Below is a small trained network, with its code and all its weights. Each question gives an input and a class and asks what happens when units are switched off, that is, made to give their printed mean instead of their output.

import numpy as np


def w(rows, s, z=0):
    codes = np.array(rows[::2]) - 128.0
    scale = np.full(codes.shape[1], s)
    scale[-1] = z or s
    return codes * scale


def f(y):
    return np.maximum(y, 0)


def log_softmax(a):
    a = a - a.max(-1, keepdims=True)
    return a - np.log(np.exp(a).sum(-1, keepdims=True))


def net(x, mask):
    res = np.array(x, float).reshape(1, 7) / 4 @ E
    y = f(res @ A[0][:, :-1].T + A[0][:, -1])
    res = res + np.where(mask, y, B[0][:, -1]) @ B[0][:, :-1]
    return log_softmax(res[-1] @ U[:, :-1].T + U[:, -1])


A, B = {}, {}
E = w([
[127,133,60,180,147,201,157,18,111,177,109,114],'x0',
[140,151,132,126,121,87,209,47,116,17,94,140],'x1',
[138,128,135,130,129,134,136,138,131,129,116,129],'x2',
[176,114,149,50,97,133,73,39,165,141,26,147],'x3',
[142,85,79,107,20,170,124,175,83,101,103,16],'x4',
[137,226,119,143,43,182,108,99,220,114,200,102],'x5',
[170,107,166,1,173,186,156,88,88,130,237,81],'x6',
],0.0082)
A[0] = w([
[145,92,162,112,113,143,100,87,167,146,63,107,135],'neuron 1',
[123,144,96,111,102,94,255,74,119,4,103,153,109],'neuron 2',
[84,113,92,181,93,111,107,133,159,125,98,173,2],'neuron 3',
[150,136,140,56,173,162,183,135,112,111,152,70,76],'neuron 4',
[113,101,100,188,153,192,164,96,85,147,138,135,109],'neuron 5',
[133,89,99,126,28,145,127,156,86,100,109,50,179],'neuron 6',
[133,142,100,159,100,58,116,156,144,137,125,146,56],'neuron 7',
[119,236,138,139,54,169,142,133,189,144,179,123,141],'neuron 8',
[175,106,159,65,160,171,135,116,110,162,174,138,73],'neuron 9',
[131,112,143,89,107,121,67,78,170,136,94,143,131],'neuron 10',
[113,112,107,199,77,115,94,145,160,92,70,131,113],'neuron 11',
[116,112,191,75,100,62,102,226,139,86,151,165,255],'neuron 12',
[123,162,113,197,104,67,154,156,150,150,84,145,51],'neuron 13',
[157,109,154,102,117,121,112,80,138,139,88,135,35],'neuron 14',
[171,136,136,94,107,109,123,115,115,161,83,142,48],'neuron 15',
[115,7,116,129,175,90,155,146,79,142,99,142,128],'neuron 16',
[99,150,72,150,121,129,106,142,155,151,56,156,73],'neuron 17',
[141,178,155,123,174,111,111,109,108,151,158,171,3],'neuron 18',
[121,164,205,148,176,111,152,106,167,185,150,185,40],'neuron 19',
[123,127,46,157,141,195,170,68,105,197,105,144,220],'neuron 20',
[88,136,99,156,172,130,189,169,112,127,185,121,49],'neuron 21',
[119,56,145,137,190,100,146,127,34,160,98,120,126],'neuron 22',
[86,194,162,131,207,86,135,95,187,155,135,220,68],'neuron 23',
[111,103,90,154,154,120,110,154,120,112,81,149,83],'neuron 24',
[93,94,102,114,136,174,46,186,151,250,145,135,60],'neuron 25',
[86,158,97,173,147,117,189,180,94,111,185,116,138],'neuron 26',
],0.0088,0.003)
B[0] = w([
[123,74,185,144,184,131,89,123,112,135,131,136,186],'neuron 1',
[196,223,84,98,143,83,63,236,125,228,96,231,250],'neuron 2',
[158,141,110,83,184,115,159,117,120,100,172,77,177],'neuron 3',
[163,174,99,120,174,110,178,100,81,114,173,109,200],'neuron 4',
[85,79,157,180,79,124,156,111,111,119,112,174,173],'neuron 5',
[23,134,154,87,154,131,142,166,116,230,94,84,233],'neuron 6',
[144,141,140,158,144,123,165,120,100,93,162,103,167],'neuron 7',
[109,133,54,141,106,114,77,34,224,75,92,106,209],'neuron 8',
[169,135,125,119,175,74,173,66,98,86,184,96,193],'neuron 9',
[106,88,170,217,194,151,79,96,56,97,125,151,186],'neuron 10',
[144,162,132,107,179,91,161,90,81,133,178,84,205],'neuron 11',
[50,95,180,108,41,102,146,80,103,70,144,191,233],'neuron 12',
[162,153,121,138,165,140,179,115,82,105,190,106,192],'neuron 13',
[140,114,140,154,190,162,64,134,102,110,112,121,170],'neuron 14',
[119,115,148,155,178,182,121,130,113,110,135,113,161],'neuron 15',
[134,172,99,97,83,135,85,27,216,130,107,78,218],'neuron 16',
[159,121,137,111,166,134,175,87,105,80,188,107,181],'neuron 17',
[119,132,86,119,102,152,148,151,90,166,109,75,161],'neuron 18',
[80,79,92,94,88,117,142,166,114,179,110,48,188],'neuron 19',
[60,72,206,121,20,58,178,131,130,100,174,214,207],'neuron 20',
[145,105,141,207,187,181,57,122,82,104,109,121,173],'neuron 21',
[127,189,82,161,79,102,86,69,254,89,121,101,214],'neuron 22',
[47,106,97,75,121,136,142,158,109,193,88,76,220],'neuron 23',
[157,168,129,96,154,109,148,70,151,102,152,109,169],'neuron 24',
[217,254,72,110,136,69,115,219,112,161,134,241,188],'neuron 25',
[126,85,194,192,196,167,44,117,112,120,79,146,193],'neuron 26',
],0.007,0.012)
U = w([
[198,146,98,106,179,104,229,98,79,93,209,54,84],'0',
[194,191,76,109,120,95,95,187,119,197,109,234,132],'1',
[135,138,68,136,75,131,73,67,254,86,88,57,97],'2',
[56,86,110,89,108,137,166,174,88,249,75,12,119],'3',
[140,55,172,206,192,195,27,123,73,97,95,142,114],'4',
[85,58,177,121,13,93,198,118,111,77,152,229,134],'5',
[123,136,141,123,122,117,130,116,129,144,137,127,254],'6',
[176,78,136,130,107,189,168,196,151,138,107,138,94],'7',
],0.008,0.0083)

Each question gives the input, the list of numbers given to net, and the class t.
The units are the neurons (one row each of A and B). Each row of codes is followed by its name. A weight is (code - 128) times the scale printed after its matrix; where a second scale follows, it is the last column's (A, B and U).
mask holds one flag per neuron, in row order. A switched-off neuron (its flag False) gives its mean, the last column of its row in B, instead of its output. The means were averaged over made-up inputs and are rounded, as every weight is.
A unit's drop is (log p(t) with every unit on - log p(t) with that unit switched off) / (log p(t) with every unit on - log p(t) with every unit switched off).
The circuit of an input: a set's keep is (log p(t) with only the set's units on - log p(t) with every unit switched off) / (log p(t) with every unit on - log p(t) with every unit switched off). Starting from the 12 units with the biggest drops (on a tie, the unit counted first), units are removed one at a time, each time the one whose removal leaves the highest keep (on an exact tie, the one counted first), for as long as the keep stays at least 0.8.
units of the circuit, in order: the units of the circuit, biggest drop first
unit that matters most: the unit with the biggest drop
top k neurons: the k neurons with the biggest drops, biggest first
drop when u is switched off: that unit's drop, to one decimal
input [0,4,-2,4,2,-7,2], class 2: top 2 neurons -> [neuron 22; neuron 16]
input [-3,-6,0,5,-6,-5,7], class 0: top 3 neurons -> [neuron 9; neuron 2; neuron 6]
input [-1,1,5,-6,-8,-3,1], class 3: unit that matters most -> neuron 23
input [8,-4,8,-2,-7,7,-7], class 5: top 2 neurons -> [neuron 20; neuron 5]
input [0,5,-3,5,8,-8,-4], class 2: top 3 neurons -> [neuron 22; neuron 16; neuron 23]
input [-5,-7,1,4,-7,2,7], class 0: top 4 neurons -> [neuron 9; neuron 2; neuron 6; neuron 25]
input [-5,-4,2,-1,-8,0,0], class 3: top 2 neurons -> [neuron 23; neuron 19]
input [7,4,-6,-7,-7,4,5], class 3: units of the circuit, in order -> [neuron 23; neuron 19]
input [5,6,-2,8,5,1,-7], class 4: units of the circuit, in order -> [neuron 10; neuron 1]
input [-6,-8,3,8,6,8,8], class 0: top 2 neurons -> [neuron 9; neuron 2]
input [3,7,-3,-4,1,-2,-7], class 0: top 3 neurons -> [neuron 13; neuron 11; neuron 3]
input [1,-7,8,-8,3,-3,5], class 4: top 2 neurons -> [neuron 26; neuron 21]
input [-6,-1,-8,1,1,-8,-4], class 2: top 3 neurons -> [neuron 16; neuron 22; neuron 20]
input [-8,-7,-3,1,5,4,-2], class 5: units of the circuit, in order -> [neuron 12]
input [-1,7,2,-8,-3,3,7], class 4: units of the circuit, in order -> [neuron 26; neuron 21]
input [7,2,-5,-1,1,6,-7], class 0: units of the circuit, in order -> [neuron 11; neuron 13]
input [-2,6,0,7,-8,4,4], class 3: units of the circuit, in order -> [neuron 23; neuron 19]
input [4,0,1,3,-6,-6,5], class 2: drop when neuron 2 is switched off -> 0.1
input [-4,0,-6,7,-8,3,5], class 3: drop when neuron 23 is switched off -> 0.4
input [-5,-3,3,-7,5,5,0], class 4: units of the circuit, in order -> [neuron 26]
